[[114 129 155 129 143 151]
 [141 112 133 120 133 105]] ⇒ 133

[[132 134 140 124 149 126]
 [122 140 120 112 133 137]
 [127 136 137 134 123 129]] ⇒ 137

[149 138 116 150 105 136] ⇒ 116

[154 125 136 107 151 133] ⇒ 136

[158 101 151 123 156 151] ⇒ 151

[151 146 145 146 140 153] ⇒ 145

[[151 111 101 125 123 146]
 [124 126 100 113 150 123]] ⇒ 100

[[150 129 129 133 129 130]
 [149 129 130 134 129 130]] ⇒ 130

[[106 140 134 135 139 148]
 [114 105 151 111 118 154]
 [153 131 153 147 148 126]] ⇒ 153
---
[[123 123 134 125 131 138 133 131 119 133 122 139 129 135 122 131]
 [146 136 129 119 116 127 115 111 132 120 134 128 116 111 134 118]
 [111 118 126 135 131 128 130 140 125 141 114 130 145 146 115 134]
 [127 130 132 127 139 134 141 133 123 124 134 132 121 129 134 132]
 [121 127 131 131 141 133 143 138 124 127 131 131 126 135 131 135]
 [132 133 127 128 132 126 133 128 131 121 137 124 121 122 137 128]
 [144 140 134 121 137 133 140 122 127 111 148 129 105 112 148 126]]	144

[[131 110 131 149 137 138]
 [138 155 128 114 106 129]
 [144 134 133 141 116 143]
 [120 102 128 143 147 128]
 [128 108 130 148 140 136]
 [109 108 124 126 148 114]
 [109 109 124 125 147 113]
 [138 155 128 113 106 129]
 [132 110 131 149 137 138]
 [145 127 134 148 120 147]]	145

[[133 123 127 119 138 127 123]
 [140 118 117  98 146 123 119]
 [133 123 127 118 138 127 124]
 [136 122 130 109 142 126 123]
 [126 129 128 133 125 129 129]
 [132 124 128 120 136 127 124]
 [124 131 127 136 121 129 131]
 [133 123 129 118 140 127 123]]	133

[[119 122 125 130 122 134 132 147 148 133 119 106 105 119 122]
 [117 123 125 126 115 128 121 122 118 125 133 127 122 135 136]
 [121 123 119 118 113 136 130 131 126 130 146 149 131 118 100]
 [121 131 124 120 115 130 118 123 127 128 130 126 129 145 142]
 [121 125 116 118 123 138 127 130 132 140 152 135 112 109 102]
 [122 121 116 128 125 135 126 137 142 146 138 116 102 111 111]
 [127 123 117 121 113 127 128 134 126 124 136 143 145 138 109]]	127

[[127 119 132 130 121 125]
 [129 128 128 131 134 130]
 [127 133 127 126 116 119]
 [126 128 121 128 121 136]
 [118 108 139 151 116 118]
 [126 129 121 125 121 136]
 [130 128 129 131 135 128]
 [128 133 128 119 119 118]]	128

[[121 126 144 136 128 128 125 128 136 117 124 129 129]
 [142 127 115 134 137 133 137 129 101 135 135 129 129]
 [116 128 145 133 118 126 123 128 144 119 122 129 129]
 [127 127 131 126 135 127 126 127 132 125 128 127 127]
 [137 127 119 131 132 131 134 129 112 133 132 129 128]
 [121 128 139 130 124 126 124 128 139 122 124 128 128]
 [125 127 132 126 132 127 125 127 134 124 127 127 128]
 [122 132 121 113 113 123 122 127 145 136 125 126 126]
 [123 129 129 122 123 125 124 127 139 128 125 127 127]
 [130 127 127 129 134 129 129 128 124 127 129 128 128]]	130

[[129 125 136 125 146 128 125 118 127 120 130 122 128 121 122 134]
 [114 156 142 148 142 147 118 156 100 125 151 130 122 151 129 107]
 [127 135 119 121 135 132 138 134 124 124 124 129 128 125 125 134]
 [121 129 117 121 131 138 133 128 128 121 126 129 128 126 124 129]
 [123 127 134 126 143 128 125 125 134 128 125 124 123 126 128 134]]	123
---
[[104 126 110 136 137 100]
 [137 130 116 141 128 118]
 [146 136 118 140 133 132]] => 140

[151 148 110 124 139] => 110

[126 133 103 118 142] => 103

[149 132 122 125] => 132

[137 122 136 133 156] => 136

[[111 150 153 123 115 118 113]
 [116 124 110 108 110 138 104]] => 110

[[145 143 119 147]
 [104 120 153 131]] => 120

[[109 101 155 112]
 [109 105 152 106]
 [106 142 112 105]] => 142

[[103 104 117 130 109 104]
 [100 101 144 123 104 102]
 [106 110 118 143 122 114]] => 143
---
array([104, 151, 152, 131, 106, 142, 129]) | 129

array([[107, 108, 142, 117, 110],
       [120, 121, 122, 115, 119]]) | 119

array([143, 133, 156, 125, 117, 152]) | 152

array([124, 111, 106, 106]) | 106

array([[127, 117, 109, 133],
       [125,  99, 116, 109]]) | 109

array([140, 115, 130, 157, 142, 151]) | 151

array([[134, 126, 151, 137],
       [116, 117, 132, 130]]) | 130

array([113, 150, 112, 121, 136, 155, 113]) | 113

array([103, 147, 156, 149]) | 149
---
[130 149 119 133 127 119] value 130
[129 112 106 139 104] value 129
[123 125 129 102 136 130 108] value 123
[134 156  99 142 128 132] value 134
[135 133 143 151 137 152 120] value 135
[101 107 126 103 105 109] value 101
---
((125, 138, 111, 127), (125, 138, 110, 130), (120, 135, 106, 130)) >> 135
((135, 139, 142, 136, 152), (118, 107, 144, 141, 108), (156, 136, 140, 126, 117)) >> 140
((118, 118, 143, 125), (125, 125, 113, 136), (106, 106, 157, 116)) >> 106
((136, 112, 127, 116), (121, 150, 132, 137), (128, 139, 132, 127)) >> 139
((138, 111, 151, 110), (131, 124, 145, 122), (152, 127, 146, 107)) >> 127
((126, 136, 132, 124, 125, 132, 131), (124, 139, 123, 131, 126, 133, 123), (132, 118, 117, 151, 135, 140, 127)) >> 135
---
145,114,128,131,119,103
130,108,124,125,103,145
128,131,127,117,121,150
-> 121

146,124,153,104 -> 153

108,119,120,107,119
102,115,117,100,117
-> 100

127,146,103,132,135,133,122 -> 133

157,136,129,127 -> 129

132,157,127,150 -> 127

144,126,109,119,157,116,125 -> 116

128,117,103,116 -> 103
---
[[155 118 121 118]
 [101 140 112 126]
 [150 128 124 136]] ⇒ 118

[[153 127 150 119 124 122 129]
 [121 142 122 137 157 136 124]
 [104 131 108 138 135 135 127]] ⇒ 127

[[126 111 136 142 117]
 [129 128 103 108 124]
 [128 104 149 145 134]] ⇒ 111

[[136 121 150 114 129 135]
 [105 138 112 101 118 141]
 [119 148 129 138 144 148]] ⇒ 121

[[148 125 136 117 109]
 [128 118 152 112 143]
 [140 131 147 128 131]] ⇒ 125

[[129 104 124 112 114 141]
 [129 104 126 110 117 141]
 [129 105 128 108 121 141]] ⇒ 104

[[130 111 153 137 145]
 [125 131 127 139 116]
 [124 147 116 138 143]] ⇒ 111

[[155  99 127 129]
 [153 101 127 129]
 [136 120 127 129]] ⇒ 99

[[155 130 120 120 134]
 [123 122 129 128 120]
 [129 128 113 126 137]] ⇒ 130
---
[125 118 128 104 114 127 148] -> 114

[[124 123 106 126 124]
 [122 122 118 131 114]] -> 124

[109 132 147 134 104] -> 104

[115 103 153 123  99 101] -> 99

[[140 113 131 148]
 [140 111 131 150]
 [139 104 128 151]] -> 140

[[112 128 139 122 134]
 [127 141 124 141 151]] -> 134
---
104	139	130	126	128	145 --> 104
109	110	103	114	111 --> 109
124	129	106	147	143 --> 124
155	101	140	122	135	145 --> 155
100	125	122	136 --> 100
130	138	133	128	116	127	102 --> 130
99	127	116	133 --> 99
---
[134 117 133 145 109 130 105]	130
[101 100 141 152 143 149 109]	149
[101 130 140 132 153 102]	153
[149 124 128 146 121 152]	121
[107 128 132 121 137 134 105]	134
[129 157 133 148 103]	148
---
[[124 129 134 132 130 125 116]
 [149 141 127 125 127 125 129]
 [135 131 142 140 119 127 123]] result: 134

[[127 123 117 134 117]
 [155 124 143 121 137]
 [128 128 125 127 132]] result: 117

[[132 114 137 125 143 132 116]
 [121 130 126 132 125 119 132]
 [145 133 137 123 141 149 123]] result: 137

[[131 140 146 109 117 117 133]
 [137 133 137 123 123 125 142]
 [124 128 153 118 131 129 132]] result: 146

[[131 148 131 121 151]
 [132 147 131 116 119]
 [120 135 117 135 126]] result: 131

[[113 106 133 141 134 126]
 [138 133 109 101 122 122]
 [138 132 107 100 122 122]] result: 133
---
[141 142 147 157] | 157, 141

[[115 112 148 108]
 [115 108 154 101]
 [118 119 138 118]] | 154, 101

[127 110 115 134 103] | 134, 103

[116  98 150 106] | 150, 98

[[145 112 116 130 137 126 153]
 [119 112 137 142 124 122 133]
 [121 109 123 127 111 128 125]] | 153, 109

[121 137 133 127 104 131 127] | 137, 104
---
[[140 132 144 134 114 145 120]
 [129 128 117 123 138 128 113]
 [137 102 135 144 144 122 129]] --> 134

[[121 150 102 125 123]
 [126 147 106 115 127]
 [129 142 112 111 130]] --> 125

[[136 117 119 131 126]
 [150 130 134 133 126]
 [129 128 122 127 126]] --> 131

[[148 105 103 120 133 103]
 [117 148 130 155 138 106]
 [151 154 142 132 134 137]] --> 120

[[129 133 108 156]
 [114 140 112 140]] --> 156

[[111 124 125 137]
 [106 128 111 109]
 [113 132 123 131]] --> 137

[107 130 116 130] --> 130

[149 138 153 119] --> 119

[[115 109 133 113 101 136]
 [131 124 142 138 151 124]
 [135 128 139 147 122 142]] --> 113
---
[107 106 150 153 150] -> 153, 106

[[124 125 132 125]
 [ 99 117 144 104]] -> 144, 99

[130 123 106 149] -> 149, 106

[103 117 114 149] -> 149, 103

[126 150 118 134 123] -> 150, 118

[127 126 124 110 118 131 106] -> 131, 106
---
[113 148 130 146 142  99] result: 113
[102 105 132 146] result: 102
[137 153 147 123] result: 137
[123 148 107 115 136 126 128] result: 123
[113 140 146 140 154 147 117] result: 113
[150 126 124 129] result: 150
[151 156 155 155 149 158] result: 151
---
[146 116 121 153] ⇒ 121
[102 112 137 123 133 104] ⇒ 137
[130 115 149 145 131 139 140] ⇒ 149
[103 126 126 128 135 128 129] ⇒ 126
[151 107 156 106] ⇒ 156
[118 143 120 149 128 135] ⇒ 120
[143 140 146 153 127 142 136] ⇒ 146
[115 135 102 119] ⇒ 102
